Rows with their classes:
[5.1 -8.8 -8.0 -0.6 20.3 1.6 15.4 -13.0 -4.2 2.1 5.7 -2.0 0.6 11.2 -11.3 9.7 17.7 1.6 5.2 1.2]  L
[-1.2 -10.6 -6.3 14.0 -3.7 7.1 25.0 -3.9 3.2 3.7 -1.9 0.0 6.8 -7.4 12.8 1.6 0.0 0.1 7.2 -4.2]  C
[6.8 5.9 4.2 20.8 -1.0 5.9 20.3 -22.1 -3.8 -20.9 2.4 1.6 -24.4 0.3 9.8 3.1 -8.4 -10.6 8.4 1.0]  C
[13.9 0.0 19.8 3.0 1.9 -2.6 11.3 -14.3 -1.4 -3.3 1.2 -0.2 -3.5 4.2 -12.8 7.4 18.8 -3.6 7.6 3.8]  L
[12.2 -8.4 16.6 -9.3 1.1 -4.3 -0.6 -13.8 -2.9 5.2 6.9 0.3 -7.5 8.6 -12.5 6.8 13.2 2.7 10.8 -7.8]  L
[9.7 3.8 9.4 22.7 -1.7 1.3 23.9 -18.9 -19.8 -12.8 4.9 -0.6 -14.4 -3.3 7.0 2.6 0.6 -14.6 13.1 -3.3]  C
[8.3 -5.9 2.4 0.0 7.0 -4.5 10.9 -10.6 -3.1 15.5 -3.6 -2.2 -9.4 3.7 6.5 8.8 19.7 -0.3 -60.3 0.1]  L
[11.2 10.0 16.5 19.9 -3.1 0.4 22.7 -18.7 -8.1 -23.5 -11.4 6.5 -20.7 -7.8 9.7 2.2 1.9 -8.8 3.4 -0.2]  C
[12.2 -2.8 0.9 19.4 -2.3 0.7 39.3 -14.7 -12.9 -13.8 2.5 -8.6 -9.3 0.9 3.7 1.3 11.6 -1.0 7.6 -6.4]  C
[10.4 -1.0 23.1 14.4 -8.3 -6.7 0.5 -8.1 -3.3 -2.1 -5.8 8.7 -13.6 5.8 -18.1 2.1 15.5 2.9 14.3 -0.7]  C
[6.5 -3.3 -8.0 10.1 11.4 3.9 7.7 -19.8 -9.6 10.1 10.3 -0.1 -10.3 3.5 14.0 -0.1 14.5 -9.3 10.7 4.0]  L
[17.2 3.2 15.8 14.5 3.0 -4.3 13.6 -12.6 -0.8 -9.5 -2.1 1.9 -24.4 7.9 -26.6 7.8 17.1 7.1 10.8 1.4]  C
[4.8 -9.2 -0.1 -2.2 9.7 -2.8 3.4 -10.2 1.3 5.3 3.8 -3.2 9.3 7.2 -9.8 11.6 26.7 2.1 0.3 2.3]  L
[0.8 -19.0 -10.0 1.5 17.2 7.2 16.7 -14.4 -0.8 9.0 6.6 2.4 -1.3 2.6 5.2 1.6 14.1 -2.6 2.4 -0.9]  L
[13.0 15.0 3.1 18.9 2.9 11.3 32.0 -16.1 -16.1 -13.7 0.6 6.2 -5.4 -1.7 5.9 8.4 -2.3 -4.6 10.3 0.4]  C
[4.4 -6.7 -4.8 -2.0 13.1 -0.6 9.0 -7.2 -1.4 6.1 2.5 -1.7 3.1 -1.6 -3.7 7.3 17.8 3.2 3.8 4.5]  L
[-2.9 0.4 -11.5 23.4 2.1 14.4 21.8 -26.8 -11.8 2.6 11.5 2.1 -3.0 3.6 31.8 0.7 0.7 -9.5 0.9 -4.3]  L
[8.0 -6.7 -8.2 16.4 4.8 5.4 25.2 -21.5 -3.5 -6.2 6.4 1.8 -14.9 6.3 -2.8 5.7 7.1 -3.0 9.9 -3.4]  C
[7.8 1.8 15.4 29.8 -1.3 3.0 28.7 -15.4 -4.8 -6.1 -10.6 1.1 -17.5 1.1 -9.7 4.1 9.0 -5.6 10.5 1.1]  C
[10.0 5.1 -9.2 18.6 4.8 25.7 36.9 -19.7 -7.1 -10.0 8.1 9.0 -3.5 -2.8 34.1 7.1 0.7 0.0 6.3 7.1]  L
[5.8 -7.0 -1.2 20.7 7.3 3.1 4.9 -19.4 -3.3 8.7 3.8 2.0 8.2 1.1 5.3 0.1 20.8 -5.6 7.3 1.0]  L
[11.5 4.5 30.3 18.3 -10.2 -4.9 -0.2 -18.0 -6.5 -6.7 4.1 3.4 -17.1 3.2 -5.8 -1.1 1.5 0.6 14.7 5.8]  C
[12.7 9.8 20.8 7.7 -2.5 -1.9 3.2 -10.3 -8.7 0.2 5.3 1.0 -12.5 2.2 9.1 6.4 8.5 6.1 11.6 0.7]  L
[5.8 -5.8 -21.9 1.9 12.2 -3.2 27.4 -20.4 -6.9 -1.8 8.3 -8.0 11.8 3.5 10.0 9.2 13.3 -6.4 4.1 -3.9]  L
[6.9 -1.9 2.1 3.5 6.9 -0.2 -1.2 -9.1 -5.3 10.5 6.2 -0.2 17.1 -0.5 14.4 -2.7 14.0 0.1 7.5 10.2]  L
[15.3 -0.9 22.7 20.5 -10.5 4.3 15.4 -17.7 -8.6 -15.3 5.1 5.6 -18.4 -1.5 -3.5 -4.2 1.3 0.7 28.3 -8.3]  C
[8.6 -6.6 8.0 4.3 9.7 -2.2 7.2 -11.1 -2.7 7.1 12.0 0.9 0.9 8.9 -12.4 7.5 21.6 0.3 1.1 4.1]  L
[17.3 1.9 50.8 11.7 -5.4 -9.2 -13.4 -22.3 -5.9 -2.4 11.3 8.2 -20.2 7.5 -10.6 3.4 7.8 11.4 13.4 5.2]  C
[14.4 -10.6 -5.1 7.6 10.1 8.0 12.2 -24.3 8.1 -0.5 3.0 17.6 -2.9 11.2 -2.2 10.5 19.7 1.2 9.0 -3.1]  L
[5.6 -5.9 -19.1 2.4 12.9 10.9 29.2 -14.5 -3.0 -3.8 2.7 -5.9 14.2 -3.1 8.2 5.8 16.1 -7.1 -2.1 -0.6]  L
[11.0 -2.5 -4.7 13.2 5.2 2.6 44.7 -23.9 -6.9 -15.8 -1.2 -2.2 -16.3 7.2 -3.5 6.6 19.7 -5.5 9.4 4.8]  C
[13.4 -1.8 3.8 21.0 5.4 10.7 29.3 -23.2 -10.6 -20.6 4.4 4.3 -23.8 -3.8 -2.2 0.9 3.6 -13.2 16.3 1.3]  C
[6.4 1.6 -16.6 6.3 5.9 8.8 27.6 -20.5 -14.7 -2.8 -1.6 -7.8 6.5 -2.1 23.8 -1.6 11.0 -7.5 6.0 -0.6]  L
[13.4 13.2 15.2 3.9 7.6 -7.9 3.2 -15.5 -1.1 3.5 -1.3 1.8 3.9 9.2 -3.7 14.0 20.2 3.8 9.4 9.7]  L

Rows, each with its class:
[-0.9 7.5 9.4 3.9 -6.8 -0.4 -1.5 -2.6 0.4 0.4 -6.2 2.4 2.9 2.5 -5.1 0.6 -5.2 -4.4 -3.1 -3.5]  GB
[-2.0 -6.7 -9.0 -0.3 5.6 -0.5 1.5 -4.0 0.2 0.2 -6.3 1.6 3.4 3.4 1.6 2.8 13.7 1.1 7.2 0.7]  Tr
[-7.0 0.7 -6.2 1.8 -0.2 -5.1 1.5 2.6 1.1 1.0 -15.8 -1.3 3.7 5.1 4.6 10.8 -14.6 -2.4 0.8 -5.4]  GB
[10.8 9.8 22.1 1.2 -12.3 6.3 -6.3 -3.6 -0.4 -2.8 7.8 2.2 -3.2 -1.9 -13.7 -17.9 4.8 -1.3 -3.4 2.0]  GB
[-9.4 8.3 -0.8 -2.7 -2.5 -6.2 2.3 4.7 3.1 2.9 -18.4 -0.8 10.5 8.8 4.4 13.1 -21.5 -5.2 -3.1 -5.5]  GB
[-4.6 -5.5 -8.9 0.8 16.0 1.3 2.0 -9.5 -4.6 6.2 -9.0 2.2 8.0 4.8 6.3 7.1 5.5 -0.6 7.4 0.0]  Tr
[-7.6 3.9 2.0 -7.7 18.7 2.4 -0.2 -4.6 -15.0 7.1 1.0 -0.1 12.6 1.2 0.3 12.6 -17.5 0.1 1.0 -0.6]  Mn
[0.4 -2.4 -6.7 -2.6 3.7 2.6 -1.6 -3.3 -3.4 1.1 -0.7 1.4 6.8 3.8 -1.2 -4.4 20.2 3.0 5.8 3.2]  Tr
[-0.7 4.7 5.5 -6.8 7.0 3.7 -4.6 1.0 -11.1 -4.8 11.5 1.4 8.7 -4.8 -5.5 -0.2 -3.7 0.6 -0.1 1.9]  Mn
[-0.5 3.4 4.2 6.7 -8.6 -3.8 0.9 -0.3 5.8 -0.1 -7.4 -2.1 -2.6 1.4 1.0 2.9 -13.2 -4.0 -2.8 -2.8]  GB
[-4.5 6.2 1.9 -7.2 9.8 -3.0 -0.7 3.4 -8.7 4.7 -4.4 -1.6 14.4 3.1 0.7 13.4 -19.2 -4.0 -0.2 -0.9]  Mn
[3.2 -2.4 -3.6 0.0 1.0 3.5 -2.6 -1.4 -4.1 -2.8 3.4 1.8 -1.5 -1.6 -2.6 -12.4 28.3 0.1 3.0 6.3]  Tr
[-9.1 2.2 -4.2 5.6 -3.3 -2.6 1.4 7.6 6.5 0.8 -22.3 1.8 5.8 8.9 4.8 10.7 -14.7 -5.4 -6.8 -4.8]  GB
[-3.5 4.8 5.1 -5.9 8.4 -0.4 -2.1 -1.3 -9.1 4.4 1.4 -1.1 10.2 2.3 -1.1 4.8 -12.8 -0.8 -0.5 -0.8]  Mn
[-5.2 3.1 2.7 -4.7 11.6 1.0 2.5 -2.5 -6.3 4.0 -0.5 0.8 8.7 1.2 0.3 9.0 -16.8 -3.6 2.2 -1.8]  Mn
[-9.6 6.4 -5.9 -9.2 -0.1 -4.6 -1.4 11.9 -5.4 1.4 -4.8 -5.2 9.6 0.6 3.5 11.7 -22.1 -0.7 -3.9 0.2]  Hd
[-15.4 9.1 -4.1 -9.8 12.8 -5.4 1.2 10.0 -7.9 5.4 -7.5 -4.9 14.4 4.1 7.2 25.6 -31.7 -3.1 -3.4 -2.6]  Hd
[-5.8 5.9 4.5 -1.6 -1.3 -3.1 -1.4 0.6 0.5 1.8 -11.1 -1.1 9.1 6.8 0.4 7.9 -15.8 -6.5 -0.8 -2.8]  GB
[0.6 5.0 9.0 -8.6 12.6 4.8 -3.2 1.2 -14.3 4.4 25.4 -0.9 0.2 -5.3 -3.3 10.4 -31.7 2.9 -7.1 1.4]  Hd
[-2.9 -4.9 -9.2 -0.6 10.4 8.8 2.6 -5.5 4.8 2.0 -6.8 1.3 5.9 3.4 3.3 4.9 4.5 -0.5 5.7 -1.3]  Tr
[3.3 7.8 13.0 -6.0 1.4 4.2 -4.2 1.4 -10.5 -1.6 13.1 0.3 3.5 -4.2 -8.2 -6.0 -7.6 0.2 -4.3 2.2]  Mn
[-8.4 3.5 -6.5 -1.5 -3.1 -6.0 -1.2 4.1 3.6 1.3 -23.1 -0.2 11.6 10.0 3.4 8.2 -11.8 -5.6 4.3 -4.1]  GB
[-4.8 10.8 4.0 -8.9 3.9 1.9 -3.5 1.6 -9.7 5.8 -2.8 -1.5 14.5 2.9 -3.3 7.8 -15.9 -10.1 -1.3 -0.4]  Mn
[-9.8 2.5 -6.0 -5.7 7.7 -4.5 3.1 1.5 -3.3 5.3 -7.2 -3.8 11.0 3.5 3.2 16.3 -20.5 -3.1 0.6 0.7]  Mn
[-3.8 7.4 2.4 -7.4 6.5 1.5 -5.4 1.1 -10.4 1.3 3.4 0.7 13.7 0.2 -4.4 1.3 -3.6 -0.9 1.6 3.7]  Mn
[-5.9 3.6 2.6 -4.8 12.4 0.8 -1.4 -3.5 -9.3 5.0 0.4 1.6 13.6 3.3 0.3 10.0 -6.2 -1.7 2.1 -0.8]  Mn
[-1.9 8.3 7.3 -5.5 9.4 0.7 -2.2 1.1 -11.3 2.2 5.6 0.7 9.5 -0.4 -3.7 4.1 -8.9 -20.2 -1.4 1.6]  Mn
[-6.5 5.3 0.8 1.3 -5.2 -4.4 -1.7 4.9 4.9 0.3 -16.2 -0.1 3.9 5.4 1.3 4.8 -15.3 -7.4 -3.6 -3.5]  GB
[-1.9 3.2 6.6 -4.9 5.7 2.0 -2.3 -0.9 -7.1 1.3 5.4 1.3 6.7 -1.2 -3.4 -0.9 -4.0 -0.8 -1.3 1.9]  Mn
[-6.2 8.6 3.5 -11.4 9.0 -1.3 -3.0 2.7 -12.2 3.7 3.2 -1.1 13.4 0.3 3.9 10.0 -18.0 -0.1 -2.4 1.1]  Mn
[-2.2 5.4 4.5 -5.9 5.0 -1.2 -2.5 -0.2 -7.2 1.3 5.7 -1.6 8.4 -0.3 -0.9 3.2 -12.0 1.9 -2.8 0.3]  Mn
[-3.7 7.0 1.8 -9.6 5.0 -1.6 -1.4 6.3 -7.3 -1.0 5.3 -3.2 4.7 -2.3 -0.6 8.4 -15.1 0.8 -2.8 -0.4]  Hd
[-6.3 6.4 -0.3 -5.4 8.6 -1.2 -2.2 -0.6 -5.5 3.4 -1.9 1.0 9.9 2.4 0.2 8.6 -10.2 -1.7 1.0 -1.6]  Mn
[-17.3 1.3 -11.4 -6.3 16.3 -5.4 1.6 3.0 -6.5 8.5 -16.9 -2.0 17.4 8.2 10.9 28.4 -27.2 -5.8 3.8 -2.9]  Mn
[-8.0 7.5 1.3 2.8 -3.4 -6.1 1.8 2.1 3.9 2.2 -21.5 1.7 7.5 7.6 5.2 12.3 -25.6 -6.3 -3.8 -6.9]  GB
[-3.8 4.3 2.9 -5.9 4.8 5.3 -2.5 0.9 -9.9 1.3 0.7 -0.9 10.6 -0.1 -0.2 5.2 -10.6 0.9 3.5 -0.1]  Mn
[-2.1 6.1 6.1 -1.5 1.5 -0.4 -2.0 -1.6 -5.2 3.5 -4.4 0.8 6.4 0.9 -1.7 4.2 -13.9 -2.3 -4.4 -0.2]  GB
[-9.7 1.9 -5.5 -5.6 8.5 -5.0 2.0 9.5 -3.2 2.3 -4.9 -4.8 3.5 2.3 5.4 17.7 -25.5 -0.5 -3.6 -1.9]  Hd
[3.1 -6.5 -5.6 2.3 3.6 2.8 -0.9 0.7 0.0 0.0 7.9 0.0 -6.0 -2.7 -0.5 -5.0 13.4 1.8 2.5 3.1]  Tr
[2.2 -7.2 -10.4 2.7 5.9 2.9 1.2 -7.3 0.5 1.6 1.1 2.6 -1.3 -1.1 2.2 -2.9 24.0 2.0 5.9 3.9]  Tr

Rows with their classes:
[-8.3 2.2 11.9 4.7 2.1 5.8 7.0 12.8 -1.6 9.1 -7.4 4.1 3.4 -6.7 15.2 -7.5 0.9 1.2 4.3 15.5]  FZ
[-16.3 -12.9 15.8 17.9 4.4 26.3 8.0 6.7 1.5 10.2 -6.6 8.9 -6.9 -12.9 17.7 -8.8 1.2 -4.9 -12.9 -1.7]  FZ
[9.2 28.1 4.8 -8.8 8.6 10.9 27.3 0.7 -11.3 18.4 -10.5 9.3 -6.5 -13.2 12.4 -0.1 6.3 -0.7 14.8 12.1]  TP
[-17.0 1.3 13.4 -11.5 -4.1 20.7 1.4 27.5 -0.9 -4.3 -12.9 -3.8 -0.9 -0.3 7.8 -4.8 -0.7 0.7 -0.1 27.1]  FZ
[-26.4 -23.2 21.3 14.5 -15.6 25.7 7.1 22.2 -5.4 1.7 -0.8 10.2 -6.9 -8.9 18.8 -11.0 2.2 -2.4 -9.2 12.8]  FZ
[3.2 -3.7 7.6 -26.3 -2.2 20.5 9.5 3.2 0.1 10.9 -4.9 -1.3 6.6 -11.6 13.4 -6.0 4.9 -9.4 -3.8 2.5]  LB
[-13.2 -3.1 16.8 3.2 4.6 22.1 3.4 -2.3 -1.8 9.3 2.5 10.3 -17.9 -12.2 10.4 -0.9 7.1 -6.2 -19.7 0.0]  FZ
